Below is a small trained network, with its code and all its weights. Each question gives an input and a class and asks what happens when units are switched off, that is, made to give their printed mean instead of their output.

import numpy as np


def w(rows, s, z=0):
    codes = np.array(rows[::2]) - 128.0
    scale = np.full(codes.shape[1], s)
    scale[-1] = z or s
    return codes * scale


def f(y):
    return np.maximum(y, 0)


def log_softmax(a):
    a = a - a.max(-1, keepdims=True)
    return a - np.log(np.exp(a).sum(-1, keepdims=True))


def net(x, mask):
    res = np.array(x, float).reshape(1, 7) / 4 @ E
    y = f(res @ A[0][:, :-1].T + A[0][:, -1])
    res = res + np.where(mask, y, B[0][:, -1]) @ B[0][:, :-1]
    return log_softmax(res[-1] @ U[:, :-1].T + U[:, -1])


A, B = {}, {}
E = w([
[58,196,92,90,190,131,182,89,224],'x0',
[81,185,189,192,85,177,44,54,152],'x1',
[56,106,35,154,3,18,123,111,149],'x2',
[137,127,138,126,126,123,133,120,130],'x3',
[99,57,108,171,226,110,141,2,49],'x4',
[131,126,128,129,129,129,129,127,130],'x5',
[116,31,112,48,69,234,132,100,165],'x6',
],0.0082)
A[0] = w([
[44,205,101,95,178,158,182,102,181,109],'neuron 0',
[134,185,122,83,195,159,127,102,168,61],'neuron 1',
[163,133,157,104,185,158,101,143,130,56],'neuron 2',
[206,152,133,139,159,196,120,178,158,52],'neuron 3',
[153,60,127,51,155,102,188,105,111,112],'neuron 4',
[180,129,57,72,191,140,179,150,130,129],'neuron 5',
[167,118,107,123,193,154,100,81,102,76],'neuron 6',
[168,119,169,129,189,189,149,123,104,97],'neuron 7',
[86,166,205,181,160,142,29,78,130,124],'neuron 8',
[106,115,138,130,97,204,67,64,149,120],'neuron 9',
[130,125,118,63,66,199,118,157,164,183],'neuron 10',
[221,68,138,169,100,154,60,154,35,20],'neuron 11',
[131,152,144,196,101,183,50,137,141,51],'neuron 12',
[140,165,220,64,90,125,133,217,193,100],'neuron 13',
[71,77,110,103,131,157,132,80,79,142],'neuron 14',
[157,127,159,105,192,166,40,151,116,128],'neuron 15',
[96,100,150,100,198,94,121,26,74,4],'neuron 16',
[154,249,144,193,199,45,98,185,98,229],'neuron 17',
[207,63,102,64,132,79,128,215,45,90],'neuron 18',
[138,174,80,85,152,124,254,93,159,56],'neuron 19',
[99,58,145,56,114,196,111,131,140,116],'neuron 20',
[124,60,123,115,172,148,99,61,117,53],'neuron 21',
],0.009,0.004)
B[0] = w([
[129,111,198,125,62,175,126,92,2,190],'neuron 0',
[57,127,148,110,81,130,118,53,94,162],'neuron 1',
[106,107,67,167,72,100,90,80,165,162],'neuron 2',
[68,131,107,121,62,51,66,159,156,175],'neuron 3',
[100,128,115,194,169,98,182,141,135,174],'neuron 4',
[58,161,105,186,136,181,167,154,191,180],'neuron 5',
[110,166,53,104,127,70,53,143,94,159],'neuron 6',
[150,52,73,131,90,74,63,80,159,179],'neuron 7',
[98,141,85,171,151,150,181,144,201,193],'neuron 8',
[97,109,103,173,184,155,177,144,226,175],'neuron 9',
[126,76,158,175,182,92,70,179,54,197],'neuron 10',
[48,215,214,81,52,193,171,99,60,196],'neuron 11',
[95,240,110,120,185,140,164,40,163,166],'neuron 12',
[68,183,65,88,223,80,101,182,46,206],'neuron 13',
[139,92,104,115,169,72,53,175,62,173],'neuron 14',
[122,101,109,184,76,129,90,86,149,178],'neuron 15',
[47,191,119,37,175,119,63,167,97,177],'neuron 16',
[141,32,202,206,153,124,136,170,95,247],'neuron 17',
[43,168,104,147,153,169,192,44,170,206],'neuron 18',
[79,127,148,100,71,173,179,76,124,172],'neuron 19',
[116,67,231,179,151,127,144,154,144,184],'neuron 20',
[108,152,184,100,187,113,133,216,94,165],'neuron 21',
],0.0072,0.014)
U = w([
[126,195,103,74,185,90,82,170,77,98],'0',
[103,172,208,87,35,200,169,53,83,11],'1',
[160,40,193,191,172,129,148,158,135,48],'2',
[108,189,80,153,177,174,217,87,234,52],'3',
[113,90,36,141,2,31,72,73,149,151],'4',
[129,120,120,147,131,132,128,123,118,254],'5',
[130,124,112,151,128,154,130,130,109,241],'6',
[210,121,113,79,155,138,114,98,144,124],'7',
],0.0093,0.0046)

Each question gives the input, the list of numbers given to net, and the class t.
The units are the neurons (one row each of A and B). Each row of codes is followed by its name. A weight is (code - 128) times the scale printed after its matrix; where a second scale follows, it is the last column's (A, B and U).
mask holds one flag per neuron, in row order. A switched-off neuron (its flag False) gives its mean, the last column of its row in B, instead of its output. The means were averaged over made-up inputs and are rounded, as every weight is.
A unit's drop is (log p(t) with every unit on - log p(t) with that unit switched off) / (log p(t) with every unit on - log p(t) with every unit switched off).
The circuit of an input: a set's keep is (log p(t) with only the set's units on - log p(t) with every unit switched off) / (log p(t) with every unit on - log p(t) with every unit switched off). Starting from the 12 units with the biggest drops (on a tie, the unit counted first), units are removed one at a time, each time the one whose removal leaves the highest keep (on an exact tie, the one counted first), for as long as the keep stays at least 0.8.
units of the circuit, in order: the units of the circuit, biggest drop first
unit that matters most: the unit with the biggest drop
top k neurons: the k neurons with the biggest drops, biggest first
drop when u is switched off: that unit's drop, to one decimal
input [-3,6,6,-4,-5,-4,1], class 3: unit that matters most	neuron 12
input [-2,3,4,-1,-5,-2,5], class 0: top 3 neurons	[neuron 17; neuron 13; neuron 10]
input [3,7,5,7,-6,3,0], class 3: top 2 neurons	[neuron 12; neuron 9]
input [7,7,-7,-2,0,8,6], class 5: top 4 neurons	[neuron 0; neuron 9; neuron 11; neuron 10]
input [4,-3,-5,6,-4,-2,6], class 2: top 3 neurons	[neuron 20; neuron 10; neuron 11]
input [-7,2,5,3,-7,2,3], class 0: units of the circuit, in order	[neuron 13; neuron 10]
input [-3,4,0,-5,7,2,6], class 0: top 2 neurons	[neuron 16; neuron 17]
input [6,5,5,-8,-5,-6,3], class 6: top 2 neurons	[neuron 11; neuron 10]
input [2,6,-7,-5,6,6,4], class 4: units of the circuit, in order	[neuron 7; neuron 6]
input [8,-3,-5,7,4,-7,-8], class 1: top 3 neurons	[neuron 0; neuron 19; neuron 1]
input [7,-5,-5,-2,-4,0,-4], class 1: units of the circuit, in order	[neuron 0; neuron 19]
input [-3,1,-8,-5,-8,-6,2], class 0: top 2 neurons	[neuron 13; neuron 10]
input [-2,7,0,-6,3,1,-4], class 3: top 2 neurons	[neuron 8; neuron 12]
input [6,5,6,1,4,2,-3], class 1: units of the circuit, in order	[neuron 0]
input [0,4,4,3,4,0,2], class 0: top 3 neurons	[neuron 14; neuron 18; neuron 17]
input [-7,1,-6,-6,8,-7,-5], class 0: top 3 neurons	[neuron 16; neuron 6; neuron 21]
input [-7,0,-5,-5,-5,-2,0], class 1: top 2 neurons	[neuron 11; neuron 18]
input [-2,-8,4,5,-7,8,5], class 3: top 3 neurons	[neuron 18; neuron 17; neuron 5]
input [-4,3,-3,8,2,-5,8], class 2: drop when neuron 20 is switched off	0.3
input [-7,3,3,-5,-4,4,-8], class 2: unit that matters most	neuron 17
input [3,-7,7,-4,-1,3,4], class 3: drop when neuron 17 is switched off	0.2
input [7,2,-4,-2,-3,-2,-2], class 1: drop when neuron 0 is switched off	0.4
